Below are the code and all the weights of a small trained network. Each question names an input and a target symbol and asks about switching units off, where a switched-off unit gives its printed mean instead of its output.

import numpy as np


def w(rows, s, z=0):
    codes = np.array(rows[::2]) - 128.0
    scale = np.full(codes.shape[1], s)
    scale[-1] = z or s
    return codes * scale


def norm(h):
    return h / np.sqrt((h * h).mean(-1, keepdims=True) + 1e-5)


def softmax(a):
    e = np.exp(a - a.max(-1, keepdims=True))
    return e / e.sum(-1, keepdims=True)


def log_softmax(a):
    a = a - a.max(-1, keepdims=True)
    return a - np.log(np.exp(a).sum(-1, keepdims=True))


def net(x, mask):
    ids = ['βδεζηπστψ'.index(c) for c in x.split()]
    T = len(ids)
    res = E[ids] + P[:T]
    u = 0
    for l in range(2):
        r = norm(res)
        for j in range(3):
            rows = slice(3 * j, 3 * j + 3)
            q, k, v = (r @ M[l][rows].T for M in (Q, K, V))
            z = softmax(np.where(np.tri(T) > 0, q @ k.T / 3**0.5, -1e9)) @ v
            o = O[l][rows]
            res = res + np.where(mask[u + j], z, o[:, -1]) @ o[:, :-1]
        u += 3
    return log_softmax(norm(res)[-1] @ U[:, :-1].T + U[:, -1])


Q, K, V, O = {}, {}, {}, {}
E = w([
[164,128,141,146,181,108,112,67,129,131],'β',
[31,121,32,3,222,228,164,179,61,127],'δ',
[138,191,135,152,144,136,152,84,139,127],'ε',
[176,136,133,108,158,120,130,104,220,177],'ζ',
[189,163,109,159,138,92,124,124,97,128],'η',
[148,152,88,162,79,111,118,133,134,126],'π',
[122,126,103,197,141,93,128,109,119,138],'σ',
[109,188,143,131,118,71,106,104,111,85],'τ',
[162,131,121,144,99,148,89,80,122,108],'ψ',
],0.013)
P = w([
[128,146,71,141,127,132,121,112,137,120],'0',
[103,170,105,139,118,146,80,121,111,179],'1',
[128,172,116,147,162,162,56,162,158,136],'2',
[154,116,91,143,114,114,189,103,133,74],'3',
[90,156,160,110,86,136,122,107,85,220],'4',
[137,132,153,177,165,156,101,193,160,51],'5',
[143,104,135,122,86,105,232,94,110,113],'6',
[86,167,211,118,113,166,83,173,106,202],'7',
[120,119,149,173,133,145,153,208,159,34],'8',
[77,109,151,120,59,91,254,139,125,199],'9',
],0.012)
Q[0] = w([
[141,126,125,163,175,131,145,159,156,46],'0.h0',
[167,50,100,129,137,141,40,175,131,163],'0.h0',
[173,38,78,104,112,117,171,107,126,114],'0.h0',
[178,113,135,134,169,116,131,165,159,7],'0.h1',
[118,166,166,165,165,159,29,188,131,147],'0.h1',
[144,96,141,65,106,100,50,115,100,159],'0.h1',
[124,142,105,130,137,142,129,126,119,131],'0.h2',
[122,115,162,153,118,149,156,143,119,133],'0.h2',
[131,120,117,92,120,96,98,126,128,117],'0.h2',
],0.012)
K[0] = w([
[125,91,122,102,84,123,205,82,90,131],'0.h0',
[182,168,112,187,120,88,134,72,203,77],'0.h0',
[114,156,192,144,71,105,91,92,113,218],'0.h0',
[135,116,131,147,62,118,220,57,97,163],'0.h1',
[165,110,65,140,166,121,192,125,168,3],'0.h1',
[136,158,67,214,154,133,77,126,188,108],'0.h1',
[120,130,131,119,131,101,131,123,141,112],'0.h2',
[118,114,131,107,133,125,130,137,107,136],'0.h2',
[141,144,136,150,130,160,153,107,132,138],'0.h2',
],0.012)
V[0] = w([
[40,186,125,140,30,155,139,120,202,93],'0.h0',
[79,59,80,134,72,85,90,137,200,136],'0.h0',
[224,149,137,43,67,149,95,153,88,91],'0.h0',
[194,103,81,212,54,185,134,170,131,172],'0.h1',
[119,46,146,95,121,89,29,62,133,81],'0.h1',
[161,140,139,81,122,2,121,233,164,143],'0.h1',
[196,176,147,211,91,71,103,75,194,185],'0.h2',
[121,141,156,154,147,138,176,113,141,70],'0.h2',
[95,133,33,44,183,118,162,149,132,139],'0.h2',
],0.0086)
O[0] = w([
[186,86,200,176,79,216,115,146,10,136,181],'0.h0',
[96,133,196,123,78,234,215,143,166,51,70],'0.h0',
[211,149,46,55,16,131,51,137,157,135,108],'0.h0',
[146,231,91,136,72,123,186,236,135,162,99],'0.h1',
[21,102,112,113,23,187,100,79,180,79,81],'0.h1',
[188,216,133,76,146,195,163,2,102,39,86],'0.h1',
[160,102,56,230,163,188,112,61,145,152,254],'0.h2',
[86,126,131,145,111,122,103,148,177,108,135],'0.h2',
[187,93,174,71,139,124,95,159,68,66,139],'0.h2',
],0.0072,0.0074)
Q[1] = w([
[139,121,166,88,109,120,108,140,166,90],'1.h0',
[108,151,73,171,166,174,105,119,139,133],'1.h0',
[150,118,70,201,123,177,132,92,143,163],'1.h0',
[81,211,154,91,135,170,77,101,120,189],'1.h1',
[147,126,104,118,121,103,203,115,99,96],'1.h1',
[110,113,142,90,89,84,176,59,89,219],'1.h1',
[147,132,111,222,134,133,123,117,149,131],'1.h2',
[130,166,85,249,135,149,134,50,148,176],'1.h2',
[125,139,102,132,131,153,96,139,171,127],'1.h2',
],0.016)
K[1] = w([
[137,124,113,180,100,123,114,110,128,109],'1.h0',
[124,99,105,103,160,121,139,157,110,82],'1.h0',
[90,84,67,39,135,181,149,168,66,111],'1.h0',
[165,106,117,166,148,141,76,198,203,29],'1.h1',
[131,161,199,88,86,130,110,98,155,229],'1.h1',
[86,230,176,141,196,198,8,154,139,157],'1.h1',
[115,98,83,68,138,136,153,145,87,139],'1.h2',
[82,99,121,15,148,179,141,184,96,137],'1.h2',
[148,89,89,140,124,144,138,151,137,84],'1.h2',
],0.014)
V[1] = w([
[167,138,242,204,22,67,124,93,195,133],'1.h0',
[55,92,90,46,187,231,107,191,54,154],'1.h0',
[154,143,208,166,140,61,91,95,192,134],'1.h0',
[143,112,130,62,178,211,114,154,208,189],'1.h1',
[179,119,225,111,142,177,101,112,241,204],'1.h1',
[195,158,233,170,93,14,107,97,197,89],'1.h1',
[137,63,108,108,160,197,166,179,151,165],'1.h2',
[60,107,1,105,179,201,139,176,28,68],'1.h2',
[155,141,191,221,70,67,119,108,179,113],'1.h2',
],0.0079)
O[1] = w([
[34,104,133,32,81,201,187,93,146,12,25],'1.h0',
[227,113,40,239,216,118,59,181,51,241,197],'1.h0',
[76,149,115,132,136,134,186,95,213,119,92],'1.h0',
[153,131,97,153,193,167,96,254,215,44,84],'1.h1',
[90,127,25,215,178,120,65,201,143,55,110],'1.h1',
[117,124,56,242,126,77,149,90,57,164,102],'1.h1',
[51,163,120,90,111,98,150,155,120,101,168],'1.h2',
[79,190,132,150,167,42,220,42,190,229,254],'1.h2',
[181,63,200,48,69,138,79,152,86,34,74],'1.h2',
],0.0072,0.0069)
U = w([
[185,83,143,174,159,82,80,167,64,168,175],'β',
[183,195,80,98,116,71,130,89,159,153,156],'δ',
[32,134,173,132,165,155,245,142,98,153,141],'ε',
[2,74,92,114,143,86,125,85,183,125,64],'ζ',
[90,96,100,137,17,149,106,168,141,154,137],'η',
[189,185,150,139,62,183,192,155,91,134,2],'π',
[154,93,175,74,147,139,99,141,173,129,132],'σ',
[141,150,93,172,163,186,118,136,139,34,113],'τ',
[133,70,142,127,106,175,112,25,76,111,147],'ψ',
],0.0075,0.0021)

Each question gives the input, a string of symbols that net reads in full, and the target symbol t.
The units are the heads (3 rows each of Q, K, V and O). Each row of codes is followed by its name. A weight is (code - 128) times the scale printed after its matrix; where a second scale follows, it is the last column's (O and U).
mask holds one flag per head, layer by layer. A switched-off head (its flag False) gives its mean, the last column of its rows in O, instead of its output. The means were averaged over made-up inputs and are rounded, as every weight is.
A unit's drop is (log p(t) with every unit on - log p(t) with that unit switched off) / (log p(t) with every unit on - log p(t) with every unit switched off).
The circuit of an input: a set's keep is (log p(t) with only the set's units on - log p(t) with every unit switched off) / (log p(t) with every unit on - log p(t) with every unit switched off). Starting from all 6 units, units are removed one at a time, each time the one whose removal leaves the highest keep (on an exact tie, the one counted first), for as long as the keep stays at least 0.8.
circuit, biggest first: the units of the circuit, biggest drop first
unit that matters most: the unit with the biggest drop
heads that matter: for each layer, one digit per head in row order, 1 if its drop is at least 0.15 and else 0, layers parted by /
input ζ τ β η ψ τ σ τ τ, target ε: unit that matters most : 1.h0
input ε τ ζ π ζ, target τ: heads that matter : 000 / 111
input π ψ ψ β π ζ σ, target π: circuit, biggest first : 0.h1; 1.h0; 1.h2
input ε δ ε ε, target ε: heads that matter : 001 / 101
input ε σ τ β ψ β β τ ε, target ζ: circuit, biggest first : 1.h0; 0.h0
input ε δ π η δ ε ε, target σ: heads that matter : 001 / 010
input ζ τ ε, target τ: heads that matter : 000 / 010
input ψ δ τ δ π, target ψ: circuit, biggest first : 0.h2; 0.h1; 1.h0
input δ ζ β ε δ, target ζ: heads that matter : 111 / 100
input τ δ τ δ η τ ε π ε π, target π: heads that matter : 011 / 101
input τ τ τ σ, target ψ: circuit, biggest first : 1.h0; 1.h2
input η τ ε τ δ ψ π δ ε τ, target σ: circuit, biggest first : 0.h2; 1.h1
input δ τ σ ε τ τ σ δ η, target ε: heads that matter : 101 / 100
input τ ζ β ε τ τ β ε σ, target ζ: heads that matter : 100 / 100
input ε β η ε τ ζ σ ψ β, target ε: circuit, biggest first : 1.h0; 0.h0
input ζ ε δ η β δ, target δ: circuit, biggest first : 0.h0; 0.h1
input β β ε ψ τ ε, target η: circuit, biggest first : 0.h1; 1.h2; 1.h0
input δ τ ζ δ, target ψ: circuit, biggest first : 0.h1; 0.h0
input τ τ β τ ε π τ δ τ, target ζ: heads that matter : 001 / 100
input τ τ β δ, target β: heads that matter : 000 / 100
input β ζ π η τ η η π ψ ε, target π: circuit, biggest first : 0.h1; 1.h2; 1.h0
input τ τ ε τ τ σ η τ ζ, target δ: unit that matters most : 0.h0
input τ δ ε δ η β ε τ ζ ψ, target ψ: unit that matters most : 0.h2
